Below are the code and all the weights of a small trained network. Each question names an input and a class and asks about switching units off, where a switched-off unit gives its printed mean instead of its output.

import numpy as np


def w(rows, s, z=0):
    codes = np.array(rows[::2]) - 128.0
    scale = np.full(codes.shape[1], s)
    scale[-1] = z or s
    return codes * scale


def f(y):
    return np.maximum(y, 0)


def log_softmax(a):
    a = a - a.max(-1, keepdims=True)
    return a - np.log(np.exp(a).sum(-1, keepdims=True))


def net(x, mask):
    res = np.array(x, float).reshape(1, 7) / 4 @ E
    y = f(res @ A[0][:, :-1].T + A[0][:, -1])
    res = res + np.where(mask, y, B[0][:, -1]) @ B[0][:, :-1]
    return log_softmax(res[-1] @ U[:, :-1].T + U[:, -1])


A, B = {}, {}
E = w([
[231,77,142,17,187,140,124,56,190,125],'x0',
[216,145,88,211,187,170,134,120,35,81],'x1',
[121,67,33,172,112,59,188,109,229,62],'x2',
[131,124,121,123,119,128,127,131,124,134],'x3',
[94,218,60,64,152,44,123,44,73,170],'x4',
[154,216,93,62,45,169,81,156,179,15],'x5',
[144,83,173,122,1,93,148,56,57,88],'x6',
],0.0072)
A[0] = w([
[89,176,151,102,221,199,122,180,130,135,134],'n0',
[113,108,31,190,139,54,191,91,191,81,49],'n1',
[29,133,151,95,101,68,76,121,163,162,217],'n2',
[134,123,149,85,71,132,71,126,67,91,74],'n3',
[145,169,75,152,135,73,209,107,170,114,38],'n4',
[127,102,153,142,156,56,168,128,121,179,24],'n5',
[171,133,100,132,126,140,154,139,95,134,255],'n6',
[205,88,110,90,188,125,135,55,171,106,83],'n7',
[129,85,175,140,57,175,112,186,198,149,147],'n8',
[122,129,97,80,55,141,64,179,127,89,77],'n9',
[137,192,76,110,154,57,97,125,129,179,70],'n10',
[122,65,156,156,153,91,139,123,81,222,27],'n11',
[137,177,86,125,183,145,118,214,181,122,91],'n12',
[214,86,167,34,158,154,104,66,160,94,175],'n13',
[150,59,189,183,140,140,165,148,142,191,139],'n14',
[78,80,174,119,197,118,141,134,90,142,35],'n15',
[111,182,144,78,76,135,78,118,163,42,79],'n16',
[157,89,207,143,29,102,139,70,54,98,167],'n17',
[169,151,91,194,135,103,123,159,70,100,152],'n18',
[120,60,39,130,122,77,173,122,159,72,104],'n19',
[145,177,106,91,107,33,130,96,66,146,148],'n20',
[109,108,96,159,144,112,146,102,127,190,208],'n21',
[52,109,147,94,88,53,132,106,203,153,79],'n22',
[139,152,106,86,68,189,118,164,133,61,53],'n23',
[153,174,175,74,136,149,115,176,44,191,98],'n24',
[133,197,211,105,123,202,83,76,72,197,80],'n25',
[48,118,171,75,120,123,113,131,171,156,39],'n26',
[2,159,103,229,75,124,122,182,75,76,119],'n27',
[108,120,152,75,139,157,82,164,75,134,17],'n28',
[150,222,73,140,108,171,55,140,173,95,50],'n29',
[180,145,85,151,189,134,55,78,49,76,86],'n30',
[103,148,36,119,205,118,81,154,146,178,158],'n31',
[167,216,120,93,99,152,92,167,164,54,57],'n32',
[96,142,97,89,74,99,129,18,66,139,164],'n33',
[134,158,170,124,153,171,55,115,84,137,35],'n34',
[170,13,209,188,99,206,132,191,133,52,126],'n35',
[94,148,234,57,102,96,68,164,154,169,94],'n36',
[172,135,103,187,160,154,171,109,84,68,44],'n37',
],0.0088,0.0066)
B[0] = w([
[150,105,194,182,171,70,163,143,171,78,211],'n0',
[47,104,132,189,51,181,124,143,199,154,229],'n1',
[150,118,73,95,177,182,167,193,90,96,254],'n2',
[150,79,122,163,140,60,146,122,182,157,172],'n3',
[58,139,124,155,71,175,150,88,207,126,172],'n4',
[110,85,69,166,97,89,84,49,80,187,168],'n5',
[73,122,64,130,198,158,149,193,118,88,219],'n6',
[84,146,133,55,92,102,104,200,104,210,202],'n7',
[112,229,96,88,201,154,136,108,133,61,206],'n8',
[131,96,84,182,153,91,96,95,94,154,180],'n9',
[124,235,98,120,192,101,93,97,161,143,193],'n10',
[106,82,35,169,107,73,86,56,86,172,193],'n11',
[201,93,193,165,140,38,140,130,148,119,191],'n12',
[102,170,158,94,117,86,71,225,83,217,255],'n13',
[104,119,70,150,160,71,82,62,88,119,207],'n14',
[163,74,84,142,103,73,120,77,111,146,162],'n15',
[103,67,98,173,176,91,129,74,82,169,202],'n16',
[198,106,211,184,190,34,198,194,194,72,242],'n17',
[145,136,93,102,198,164,171,174,98,137,209],'n18',
[54,85,153,199,73,154,110,166,210,152,219],'n19',
[93,221,121,121,198,138,93,83,159,71,230],'n20',
[93,95,109,119,180,90,73,102,109,111,223],'n21',
[166,108,63,113,136,198,231,164,98,125,214],'n22',
[104,75,57,172,127,57,106,64,94,179,181],'n23',
[65,106,121,180,56,181,118,140,216,112,212],'n24',
[19,98,114,179,58,150,115,145,205,143,222],'n25',
[218,115,58,106,139,163,234,127,65,137,172],'n26',
[129,185,195,32,71,86,68,208,68,236,251],'n27',
[67,141,136,191,60,149,149,122,193,207,151],'n28',
[114,93,89,193,162,95,107,69,78,156,192],'n29',
[173,106,40,89,167,217,221,182,94,153,204],'n30',
[169,134,221,138,182,58,158,141,176,70,229],'n31',
[92,63,76,176,141,73,113,66,83,170,201],'n32',
[128,179,162,121,207,86,108,122,177,57,243],'n33',
[63,124,104,171,90,187,170,126,212,177,169],'n34',
[85,254,130,97,205,160,109,47,162,101,243],'n35',
[100,122,55,128,126,177,202,186,142,128,203],'n36',
[163,122,43,103,125,172,247,154,97,175,178],'n37',
],0.0075,0.0095)
U = w([
[131,50,71,169,145,64,105,4,63,149,44],'0',
[79,102,136,186,70,194,153,130,212,132,64],'1',
[127,222,116,92,207,149,106,48,148,70,102],'2',
[188,87,59,103,169,202,255,175,76,118,44],'3',
[202,73,222,167,172,23,189,150,169,73,122],'4',
[131,153,177,55,98,87,53,209,61,215,107],'5',
[115,91,122,127,174,123,110,150,119,76,255],'6',
[157,55,153,92,140,155,60,152,77,20,179],'7',
],0.0085,0.0096)

Each question gives the input, the list of numbers given to net, and the class t.
The units are the neurons (one row each of A and B). Each row of codes is followed by its name. A weight is (code - 128) times the scale printed after its matrix; where a second scale follows, it is the last column's (A, B and U).
mask holds one flag per neuron, in row order. A switched-off neuron (its flag False) gives its mean, the last column of its row in B, instead of its output. The means were averaged over made-up inputs and are rounded, as every weight is.
A unit's drop is (log p(t) with every unit on - log p(t) with that unit switched off) / (log p(t) with every unit on - log p(t) with every unit switched off).
The circuit of an input: a set's keep is (log p(t) with only the set's units on - log p(t) with every unit switched off) / (log p(t) with every unit on - log p(t) with every unit switched off). Starting from the 12 units with the biggest drops (on a tie, the unit counted first), units are removed one at a time, each time the one whose removal leaves the highest keep (on an exact tie, the one counted first), for as long as the keep stays at least 0.8.
circuit, biggest first: the units of the circuit, biggest drop first
unit that matters most: the unit with the biggest drop
k most important neurons: the k neurons with the biggest drops, biggest first
drop when u is switched off: that unit's drop, to one decimal
input [8,-4,1,-6,-4,-1,-5], class 5: circuit, biggest first	n13
input [3,-7,-4,3,-5,7,2], class 0: circuit, biggest first	n23, n16
input [-2,-7,-6,7,-7,-1,3], class 2: 4 most important neurons	n35, n8, n30, n14
input [2,-2,2,2,0,3,4], class 4: circuit, biggest first	n17, n35
input [4,0,-5,-3,-4,5,5], class 0: circuit, biggest first	n23, n16
input [-7,-1,1,7,0,-5,-5], class 5: 2 most important neurons	n27, n17
input [5,6,-1,3,2,-5,6], class 3: 4 most important neurons	n30, n37, n31, n0
input [0,-7,-3,-7,-5,-4,-4], class 3: circuit, biggest first	n26, n36
input [-6,8,-8,1,7,-6,-5], class 1: 3 most important neurons	n24, n25, n34
input [-8,-7,-1,8,-2,-2,6], class 5: 2 most important neurons	n27, n30
input [-2,-2,5,2,3,-3,2], class 1: 2 most important neurons	n1, n19
input [-5,2,0,-2,-8,8,6], class 0: 4 most important neurons	n23, n32, n16, n9
input [-4,2,-1,2,-3,-3,0], class 5: 3 most important neurons	n27, n20, n33
input [6,3,5,5,-3,-7,-6], class 0: unit that matters most	n14
input [-1,3,7,-4,-8,3,-1], class 2: 2 most important neurons	n35, n8
input [8,7,-1,-1,-3,5,5], class 5: 2 most important neurons	n13, n7
input [-8,6,4,-6,8,-2,4], class 2: 2 most important neurons	n20, n33
input [-5,-5,-2,-5,-1,3,2], class 3: circuit, biggest first	n2, n36, n26
input [-2,1,1,0,-2,-5,3], class 0: circuit, biggest first	n14, n11
input [-5,-7,-8,-5,-4,1,3], class 1: unit that matters most	n25
input [-8,8,-6,1,-3,1,8], class 3: drop when n18 is switched off	1.4
input [2,-2,-2,-6,4,-5,-7], class 4: drop when n31 is switched off	0.6
